[-0.21 -1.60  2.20 -5.50 -1.88 -2.64  4.53 -0.50  1.80 -0.63  1.48  2.20
 -3.89  0.75 -3.68 -0.51]
rq/bq
[ 2.32 -0.86 -2.24  3.14 -1.56 -2.39 -0.95  3.29  0.02 -1.56  3.60 -1.36
  0.67  1.02 -4.25 -3.53]
lm/sg
[ 0.65 -2.12 -0.11 -4.06 -3.63 -2.60  4.12  0.60  2.85  1.21  4.57  2.05
 -2.87  2.27 -6.72 -1.05]
rq/bq
[ 0.33 -0.15 -2.53  1.47  0.21 -2.78 -3.81  0.87 -2.48 -0.58  2.48 -1.35
  1.70  3.62 -2.53 -2.16]
lm/sg
[ 0.01 -2.42 -2.11  4.03 -2.10  0.68  3.07  4.37  0.41  1.10  5.73 -2.03
  0.58  1.59 -5.54 -3.23]
lm/zh
[ 0.94 -2.91 -2.13 -0.01 -1.20 -1.40 -2.15  1.09 -0.53 -1.55  1.89 -0.68
  0.77  2.90 -5.98 -3.41]
lm/sg
[-2.67 -1.51 -0.29 -1.22 -3.51 -1.63  5.90  2.40  4.21 -1.53  0.15  2.20
 -2.99  2.46 -1.86  0.93]
rq/bq
[ 1.02  4.96 -1.90 -2.26 -1.97 -1.03  3.86 -0.77  2.72  2.26  2.82  2.20
 -2.00  2.61 -2.50 -0.36]
rq/bq
[-2.28  0.28 -1.12  2.33 -0.66 -2.36  1.53  0.51  0.27  0.03  1.27 -1.71
  1.50  1.25 -2.68 -2.62]
lm/zh
[ 1.76 -0.89 -2.23  1.34 -0.46 -2.70 -4.16  2.44 -0.53 -2.94  0.47 -1.05
  0.45  0.69 -2.06 -3.01]
lm/sg
[ 1.17 -2.14 -2.36 -0.71 -2.07 -1.66  4.42 -0.94  0.87 -0.32  4.01  0.14
 -2.08  3.17 -4.99 -1.53]
rq/Jz
[-0.52 -2.08  1.51 -1.34 -0.96 -2.41  4.52  2.35  3.62 -0.06  2.03  1.59
 -5.46  3.30 -2.84  0.16]
rq/bq
[-1.53 -2.62 -0.56 -2.14 -1.17 -1.37  4.72  2.17  2.53  1.88  1.47 -1.39
 -0.87  1.83 -2.35 -0.66]
rq/Jz
[ 1.19 -1.55  0.39 -2.10 -0.59 -2.19  6.03  1.98  3.57  1.49  1.32  1.85
 -2.28  2.92 -6.65 -0.73]
rq/bq
[ 0.94 -0.70 -0.63 -2.65 -5.24 -1.90  4.59  1.15  1.12  1.37  0.34  1.27
 -2.29  1.86 -3.66 -3.82]
rq/bq
[-0.79 -2.91 -0.52 -1.82 -2.00 -1.42  5.00  0.18  1.75  0.44  0.93  0.78
 -1.68  2.44 -3.18  1.55]
rq/bq
[-2.18 -1.80  0.30 -3.08 -3.70 -1.76  4.37  0.13  4.94 -0.29 -1.47  1.87
 -1.84  3.02 -4.96  0.55]
rq/bq
[-3.30 -2.12  1.51  0.00  0.02 -0.98  6.10  2.88  3.58 -1.99  1.33 -1.60
 -1.05  1.64 -1.16 -0.15]
rq/Jz
[ 0.41 -1.51  0.43 -2.80 -1.24 -1.40  2.94  1.78  3.37  0.19  1.29  1.11
 -1.12  0.76 -5.22 -0.52]
rq/bq
[-0.42 -2.04  0.21  1.46 -0.54 -3.68  0.46  4.25 -0.98 -0.95  2.54 -2.36
  1.16  1.40 -3.60 -0.94]
lm/sg
[ 2.03 -0.35 -1.23  1.59  0.42 -1.68  2.17  4.33 -1.78 -1.15  1.70 -1.18
  1.87  1.08 -5.03 -2.08]
lm/zh
[ 1.13 -1.18  0.51  0.03 -3.07 -1.78  4.29  2.16  3.65  0.32  2.19  1.90
 -3.89  1.21 -2.28  1.11]
rq/bq
[-1.64 -0.52 -0.07  0.20  0.24 -1.20  4.72  1.05  3.31 -0.04 -0.30  2.84
 -4.82  1.66 -2.56 -0.58]
rq/bq
[-0.71 -1.24  2.38 -1.09 -1.90 -1.68  5.43  2.01  3.95  0.03 -0.26 -1.80
 -2.83  2.63 -5.50 -0.11]
rq/bq
[-1.29 -1.74  1.91 -1.58 -2.67 -2.26  4.20  2.07  3.54 -1.14  0.87  1.46
 -1.89  0.61 -3.92  0.42]
rq/bq
[-0.66 -1.56 -0.91  1.59  0.22 -1.92  0.39  4.03 -1.95 -0.42  0.97 -0.25
  0.16 -1.73 -3.14 -2.77]
lm/sg
[ 1.33 -2.09  2.07  1.64 -1.40 -2.91  6.45  1.76  3.39 -0.83  2.77  0.87
 -1.78 -2.99 -1.64 -0.03]
rq/Jz
[ 1.89 -0.65 -1.19  2.98  0.02 -2.87  3.31  3.20 -0.85  0.77  3.61 -1.02
  0.31  1.16 -4.41 -2.83]
lm/zh
[-2.31 -1.43 -1.17  1.03 -2.72 -0.06  2.89  0.81 -0.24  0.67  0.79 -4.39
  2.17  0.97 -2.31 -2.24]
lm/zh
[-2.61 -2.54 -3.29  1.47  0.60 -2.36  3.64  2.80  1.38 -1.37  0.65 -0.47
  0.76  1.52 -4.53 -2.14]
lm/zh
[ 1.70 -1.81 -1.64  1.01 -0.38 -3.75 -3.93  1.48 -4.37 -1.34  1.42 -1.15
 -3.56  0.93 -2.97 -2.56]
lm/sg
[ 0.45 -1.68 -0.29 -1.90 -0.40 -1.37  6.26  3.85  2.37 -1.66  2.87  1.56
 -2.57  1.23 -3.94 -0.16]
rq/Jz
[-0.61 -1.72  1.21 -1.74 -2.06 -1.36  4.17  0.81  2.24  2.75  2.13  2.91
 -2.28  1.64 -1.47 -0.71]
rq/bq

[-0.05  2.97  0.18  2.05 -0.08 -2.02 -0.75  2.12 -2.98 -3.59 -0.52  2.38
  1.31  1.30  4.69  6.77]
<66>/lj
[ 4.83 -2.96 -0.51  1.65 -0.62 -0.75 -2.08  0.22 -5.01 -2.16  0.40  3.15
 -2.41 -1.58 -3.08  1.87]
<65>/Dt
[ 3.53  1.11 -0.88  4.37  1.60 -3.84 -2.62  0.63 -7.72 -2.54 -1.31 -0.89
 -1.66  5.36 -1.54  1.32]
<65>/dr
[ 2.90  0.08  1.44  1.62  2.72 -0.49 -1.94  2.59 -4.79 -4.24 -1.61  1.85
  4.75  4.61  3.73  4.82]
<66>/hn
[ 1.54 -1.82  1.47 -2.47  3.87  0.15 -4.77  0.98  0.55 -2.55 -0.51 -0.93
  2.56  1.49  0.91 -0.54]
<66>/nf
